Here is a tiny trained network, its code and every weight. The questions are about switching its units off for an input and a target symbol, where a switched-off unit gives its printed mean instead of its output.

import numpy as np


def w(rows, s, z=0):
    codes = np.array(rows[::2]) - 128.0
    scale = np.full(codes.shape[1], s)
    scale[-1] = z or s
    return codes * scale


def f(y):
    return np.maximum(y, 0)


def softmax(a):
    e = np.exp(a - a.max(-1, keepdims=True))
    return e / e.sum(-1, keepdims=True)


def log_softmax(a):
    a = a - a.max(-1, keepdims=True)
    return a - np.log(np.exp(a).sum(-1, keepdims=True))


def net(x, mask):
    ids = ['Σεζθπτω'.index(c) for c in x.split()]
    T = len(ids)
    res = E[ids] + P[:T]
    u = 0
    for l in range(2):
        q, k, v = (res @ M[l].T for M in (Q, K, V))
        z = softmax(np.where(np.tri(T) > 0, q @ k.T / 3**0.5, -1e9)) @ v
        res = res + np.where(mask[u], z, O[l][:, -1]) @ O[l][:, :-1]
        u += 1
        y = f(res @ A[l][:, :-1].T + A[l][:, -1])
        res = res + np.where(mask[u : u + 4], y, B[l][:, -1]) @ B[l][:, :-1]
        u += 4
    return log_softmax(res[-1] @ U[:, :-1].T + U[:, -1])


Q, K, V, O, A, B = {}, {}, {}, {}, {}, {}
E = w([
[70,140,136,102,218,72,154,106,162],'Σ',
[157,208,96,131,144,156,179,155,178],'ε',
[122,83,34,108,99,100,65,74,148],'ζ',
[97,64,100,143,55,227,101,207,163],'θ',
[143,172,80,104,168,252,157,131,96],'π',
[123,152,74,27,76,80,168,203,52],'τ',
[145,236,147,209,120,64,97,90,133],'ω',
],0.016)
P = w([
[79,222,248,59,53,235,43,2,192],'0',
[35,243,138,106,140,199,75,42,187],'1',
[33,239,138,122,122,155,133,85,180],'2',
[40,220,136,141,120,141,161,106,157],'3',
[63,190,127,148,117,140,168,112,141],'4',
[84,166,118,157,117,132,174,112,134],'5',
[102,157,109,165,115,125,179,125,115],'6',
[122,137,102,168,112,127,178,137,109],'7',
[129,128,93,167,116,120,178,152,98],'8',
[146,104,84,175,120,122,171,158,96],'9',
[164,95,79,176,123,128,174,177,87],'10',
[172,79,69,179,127,125,166,189,81],'11',
[180,46,56,199,150,133,163,187,57],'12',
[194,78,87,151,76,132,177,199,114],'13',
],0.0054)
Q[0] = w([
[1,81,50,149,86,154,52,93,67],'0.h0',
[70,176,11,126,130,209,179,133,176],'0.h0',
[161,181,159,167,58,181,105,144,91],'0.h0',
],0.0063)
K[0] = w([
[93,49,94,96,77,93,58,117,46],'0.h0',
[182,86,1,61,86,209,207,183,96],'0.h0',
[184,179,68,169,66,126,94,184,93],'0.h0',
],0.0062)
V[0] = w([
[2,66,178,87,232,124,133,99,175],'0.h0',
[157,160,156,188,144,86,105,102,163],'0.h0',
[169,149,100,88,164,48,192,108,57],'0.h0',
],0.0064)
O[0] = w([
[180,131,170,45,22,30,201,198,165,14],'0.h0',
[42,24,111,170,66,162,192,126,99,2],'0.h0',
[62,111,130,166,165,112,37,253,157,134],'0.h0',
],0.0071,0.004)
A[0] = w([
[51,112,240,199,218,25,133,209,254,251],'0.n0',
[13,112,39,217,66,222,134,72,105,177],'0.n1',
[173,187,19,180,178,170,92,66,174,146],'0.n2',
[31,66,73,233,88,149,249,180,148,173],'0.n3',
],0.0046,0.0026)
B[0] = w([
[195,161,172,205,155,147,58,139,112,187],'0.n0',
[177,115,196,44,89,51,157,231,144,236],'0.n1',
[159,86,157,121,199,80,141,119,175,253],'0.n2',
[215,101,185,2,94,7,76,178,141,167],'0.n3',
],0.0088,0.0052)
Q[1] = w([
[56,145,84,131,179,35,216,59,35],'1.h0',
[183,178,147,136,170,156,111,60,89],'1.h0',
[128,54,242,201,171,195,120,1,208],'1.h0',
],0.0074)
K[1] = w([
[82,94,160,178,91,164,54,254,188],'1.h0',
[54,96,158,87,201,226,80,127,161],'1.h0',
[66,189,215,39,40,147,127,61,178],'1.h0',
],0.0059)
V[1] = w([
[153,152,160,169,180,98,103,94,253],'1.h0',
[127,109,81,121,254,189,194,134,170],'1.h0',
[123,145,79,157,183,74,196,72,61],'1.h0',
],0.0076)
O[1] = w([
[84,71,239,167,169,130,162,86,128,232],'1.h0',
[163,70,97,233,65,77,151,131,135,129],'1.h0',
[183,121,73,103,119,153,132,53,2,4],'1.h0',
],0.0098,0.0027)
A[1] = w([
[146,153,142,77,109,60,79,119,126,104],'1.n0',
[137,142,102,211,121,109,90,3,158,149],'1.n1',
[156,5,110,91,85,106,66,150,97,7],'1.n2',
[61,187,129,176,241,174,90,8,197,131],'1.n3',
],0.0063,0.0019)
B[1] = w([
[175,78,75,106,79,67,141,129,111,251],'1.n0',
[77,117,127,2,168,221,106,148,65,172],'1.n1',
[91,185,164,149,92,170,176,82,46,209],'1.n2',
[38,116,49,129,146,171,141,33,5,254],'1.n3',
],0.0087,0.0043)
U = w([
[61,177,148,110,186,254,147,105,50,173],'Σ',
[180,184,155,187,177,73,159,110,114,193],'ε',
[223,112,156,134,155,39,140,174,224,153],'ζ',
[118,137,126,115,132,112,143,125,106,2],'θ',
[91,47,83,96,116,100,91,84,127,112],'π',
[116,141,96,173,78,90,142,106,125,93],'τ',
[157,177,72,94,109,115,90,117,96,100],'ω',
],0.0082,0.0044)

Each question gives the input, a string of symbols that net reads in full, and the target symbol t.
The units are the heads (3 rows each of Q, K, V and O) and the neurons (one row each of A and B). Each row of codes is followed by its name. A weight is (code - 128) times the scale printed after its matrix; where a second scale follows, it is the last column's (O, A, B and U).
mask holds one flag per unit, layer by layer, with each layer's heads first. A switched-off unit (its flag False) gives its mean, the last column of its rows in O or B, instead of its output. The means were averaged over made-up inputs and are rounded, as every weight is.
A unit's drop is (log p(t) with every unit on - log p(t) with that unit switched off) / (log p(t) with every unit on - log p(t) with every unit switched off).
The circuit of an input: a set's keep is (log p(t) with only the set's units on - log p(t) with every unit switched off) / (log p(t) with every unit on - log p(t) with every unit switched off). Starting from all 10 units, units are removed one at a time, each time the one whose removal leaves the highest keep (on an exact tie, the one counted first), for as long as the keep stays at least 0.8.
circuit, biggest first: the units of the circuit, biggest drop first
most important unit: the unit with the biggest drop
k most important neurons: the k neurons with the biggest drops, biggest first
top k neurons in layer l: the k neurons of layer l with the biggest drops, biggest first
drop when u is switched off: that unit's drop, to one decimal
input Σ ζ θ τ τ τ, target ω: circuit, biggest first => (1.h0; 0.h0)
input ζ θ θ θ ε, target Σ: circuit, biggest first => (1.n3; 0.n1)
input Σ θ τ ε ω τ θ τ τ π τ, target τ: circuit, biggest first => (1.h0; 0.n2; 0.h0)
input τ ω τ τ θ π θ θ π θ, target τ: circuit, biggest first => (1.h0; 1.n2; 0.h0; 0.n2)
input ω θ τ π Σ ζ τ Σ τ θ, target ω: 4 most important neurons => (1.n2; 0.n1; 0.n3; 0.n0)
input θ τ τ τ, target ω: circuit, biggest first => (1.h0; 0.n2)
input τ τ τ τ ω, target Σ: circuit, biggest first => (1.n3; 1.n1)
input τ Σ τ τ Σ ε ω Σ Σ τ π Σ, target ζ: circuit, biggest first => (0.h0)
input τ π τ π ζ ε ε τ ζ ζ ζ ω τ, target Σ: circuit, biggest first => (1.h0; 0.n2; 0.n0)
input θ ω Σ τ τ τ ε ω τ Σ ω, target ζ: circuit, biggest first => (0.h0; 0.n1; 0.n3; 1.n3)
input ω τ θ π Σ θ θ ε ε ε ε Σ θ, target ε: top 2 neurons in layer 1 => (1.n2; 1.n3)
input ω θ τ τ ε θ θ ω ζ τ ω τ π τ, target τ: circuit, biggest first => (1.h0; 0.h0; 0.n2)
input τ θ τ θ τ, target ζ: circuit, biggest first => (1.h0; 1.n3)
input θ π θ τ π ε τ ζ τ θ ζ ζ Σ π, target ζ: 2 most important neurons => (1.n3; 0.n2)
input ω τ τ τ θ Σ τ ω ω τ, target Σ: circuit, biggest first => (1.h0; 0.n2)
input θ τ Σ, target Σ: 3 most important neurons => (1.n3; 0.n1; 0.n0)
input θ θ ω ζ θ π Σ, target Σ: top 2 neurons in layer 0 => (0.n1; 0.n3)
input θ θ π θ, target τ: circuit, biggest first => (1.h0)
input θ Σ Σ τ τ τ θ ε, target Σ: 3 most important neurons => (1.n3; 0.n1; 1.n0)
input ε π ε ε ε, target ζ: most important unit => 0.h0
input ε ω ε θ τ π Σ π π, target ζ: 2 most important neurons => (0.n1; 1.n3)
input ω ε Σ τ θ, target ζ: top 2 neurons in layer 0 => (0.n1; 0.n3)
input τ ζ θ τ θ π ε τ ζ π, target ε: drop when 1.h0 is switched off => 1.0
input τ τ τ Σ π θ ε τ θ τ ζ τ π, target ε: drop when 1.h0 is switched off => 1.1
input Σ ε θ τ τ τ θ, target ω: drop when 1.n2 is switched off => 0.3
input τ Σ ω, target Σ: drop when 0.n3 is switched off => 0.0
input ε τ θ θ τ, target ζ: top neuron in layer 1 => (1.n3)
